Here is a tiny trained network, its code and every weight. The questions are about switching its units off for an input and a class, where a switched-off unit gives its printed mean instead of its output.

import numpy as np


def w(rows, s, z=0):
    codes = np.array(rows[::2]) - 128.0
    scale = np.full(codes.shape[1], s)
    scale[-1] = z or s
    return codes * scale


def f(y):
    return y / 2 * (1 + np.tanh(0.7978845608 * (y + 0.044715 * y**3)))


def log_softmax(a):
    a = a - a.max(-1, keepdims=True)
    return a - np.log(np.exp(a).sum(-1, keepdims=True))


def net(x, mask):
    res = np.array(x, float).reshape(1, 7) / 4 @ E
    y = f(res @ A[0][:, :-1].T + A[0][:, -1])
    res = res + np.where(mask, y, B[0][:, -1]) @ B[0][:, :-1]
    return log_softmax(res[-1] @ U[:, :-1].T + U[:, -1])


A, B = {}, {}
E = w([
[64,143,203,67,117,37,110,84,222],'x0',
[136,35,74,192,99,127,233,135,226],'x1',
[145,104,148,117,146,132,131,129,123],'x2',
[130,129,126,124,132,135,127,128,134],'x3',
[108,147,96,189,254,62,117,140,139],'x4',
[114,135,130,142,120,132,121,134,132],'x5',
[116,148,136,141,126,146,126,138,143],'x6',
],0.0092)
A[0] = w([
[112,118,110,175,185,96,122,135,124,56],'n1',
[135,73,157,107,5,163,152,139,132,4],'n2',
[124,121,114,180,187,79,150,145,144,60],'n3',
[118,121,136,123,120,142,123,129,127,71],'n4',
[131,147,148,106,99,143,174,123,107,44],'n5',
[132,119,125,145,131,138,153,140,96,53],'n6',
[137,121,129,141,127,101,120,141,125,50],'n7',
[126,138,113,173,196,82,149,143,145,43],'n8',
[120,118,153,160,121,131,176,137,137,122],'n9',
[124,174,187,123,134,117,85,141,65,22],'n10',
[148,144,143,109,86,133,148,138,122,23],'n11',
[132,122,134,126,123,120,133,137,122,78],'n12',
[127,100,151,178,112,119,175,141,156,71],'n13',
[139,162,142,109,134,109,157,109,163,158],'n14',
[137,58,87,173,103,112,206,128,210,38],'n15',
[84,110,212,112,93,26,138,125,219,93],'n16',
[137,132,128,155,119,128,145,135,97,178],'n17',
[147,98,77,217,136,214,170,149,39,114],'n18',
[109,136,132,111,136,127,117,120,92,42],'n19',
[121,118,151,124,126,142,139,130,118,9],'n20',
],0.017,0.0022)
B[0] = w([
[116,145,150,129,139,164,143,76,160,178],'n1',
[100,153,156,147,154,203,148,40,170,219],'n2',
[105,149,140,141,139,173,134,74,158,189],'n3',
[143,120,129,128,158,114,139,105,120,129],'n4',
[111,138,124,149,153,132,131,108,149,149],'n5',
[122,121,105,139,116,125,122,144,146,146],'n6',
[106,151,127,141,102,145,130,148,141,128],'n7',
[118,128,147,135,132,183,149,67,150,189],'n8',
[132,130,114,118,123,131,113,125,86,157],'n9',
[112,143,116,129,131,125,115,149,14,196],'n10',
[126,130,143,131,158,136,136,100,145,149],'n11',
[120,137,128,142,125,120,142,138,130,126],'n12',
[112,124,139,122,124,126,116,150,59,179],'n13',
[145,102,123,127,122,113,136,135,135,155],'n14',
[119,160,127,110,138,103,102,159,3,248],'n15',
[167,92,100,130,106,86,128,189,211,244],'n16',
[143,117,138,99,141,108,130,133,149,148],'n17',
[159,92,114,123,101,71,127,181,208,250],'n18',
[118,126,140,107,113,123,148,132,92,148],'n19',
[91,166,91,149,113,119,131,130,148,127],'n20',
],0.024,0.019)
U = w([
[190,74,93,114,86,50,140,192,223,253],'0',
[98,183,129,80,127,99,103,158,1,119],'1',
[88,170,180,156,153,200,173,27,194,19],'2',
],0.0091,0.0022)

Each question gives the input, the list of numbers given to net, and the class t.
The units are the neurons (one row each of A and B). Each row of codes is followed by its name. A weight is (code - 128) times the scale printed after its matrix; where a second scale follows, it is the last column's (A, B and U).
mask holds one flag per neuron, in row order. A switched-off neuron (its flag False) gives its mean, the last column of its row in B, instead of its output. The means were averaged over made-up inputs and are rounded, as every weight is.
A unit's drop is (log p(t) with every unit on - log p(t) with that unit switched off) / (log p(t) with every unit on - log p(t) with every unit switched off).
most important unit: the unit with the biggest drop
top k neurons: the k neurons with the biggest drops, biggest first
drop when u is switched off: that unit's drop, to one decimal
input [7,8,4,-5,-2,6,-2], class 1: top 4 neurons -> (n15; n18; n13; n9)
input [-7,-6,-1,2,4,0,1], class 0: top 2 neurons -> (n18; n15)
input [3,7,1,3,-2,-6,2], class 1: top neuron -> (n15)
input [0,6,8,-5,6,6,6], class 1: top 3 neurons -> (n15; n2; n13)
input [6,-6,4,-5,-3,-2,6], class 0: top 2 neurons -> (n16; n15)
input [-5,-2,4,5,-7,-6,-5], class 2: top 2 neurons -> (n2; n16)
input [6,-5,-3,2,-7,0,7], class 2: top 4 neurons -> (n2; n18; n15; n11)
input [5,-5,-5,8,-3,-4,6], class 0: top 2 neurons -> (n15; n16)
input [3,-1,-8,-2,-4,-3,3], class 2: top 2 neurons -> (n18; n2)
input [8,-7,2,3,-8,-6,-5], class 0: top 2 neurons -> (n16; n15)
input [-7,-7,3,1,7,-2,0], class 0: top 2 neurons -> (n18; n15)
input [-7,-4,1,-4,6,-1,-5], class 0: top 2 neurons -> (n18; n2)
input [-7,-3,8,-5,6,-8,-8], class 0: drop when n18 is switched off -> 9.2
input [-7,-5,8,-7,4,-6,-4], class 0: drop when n18 is switched off -> 2.3
input [8,-8,-1,-4,-5,-4,8], class 0: most important unit -> n16
input [3,8,-7,2,-2,-4,5], class 1: drop when n15 is switched off -> 0.8
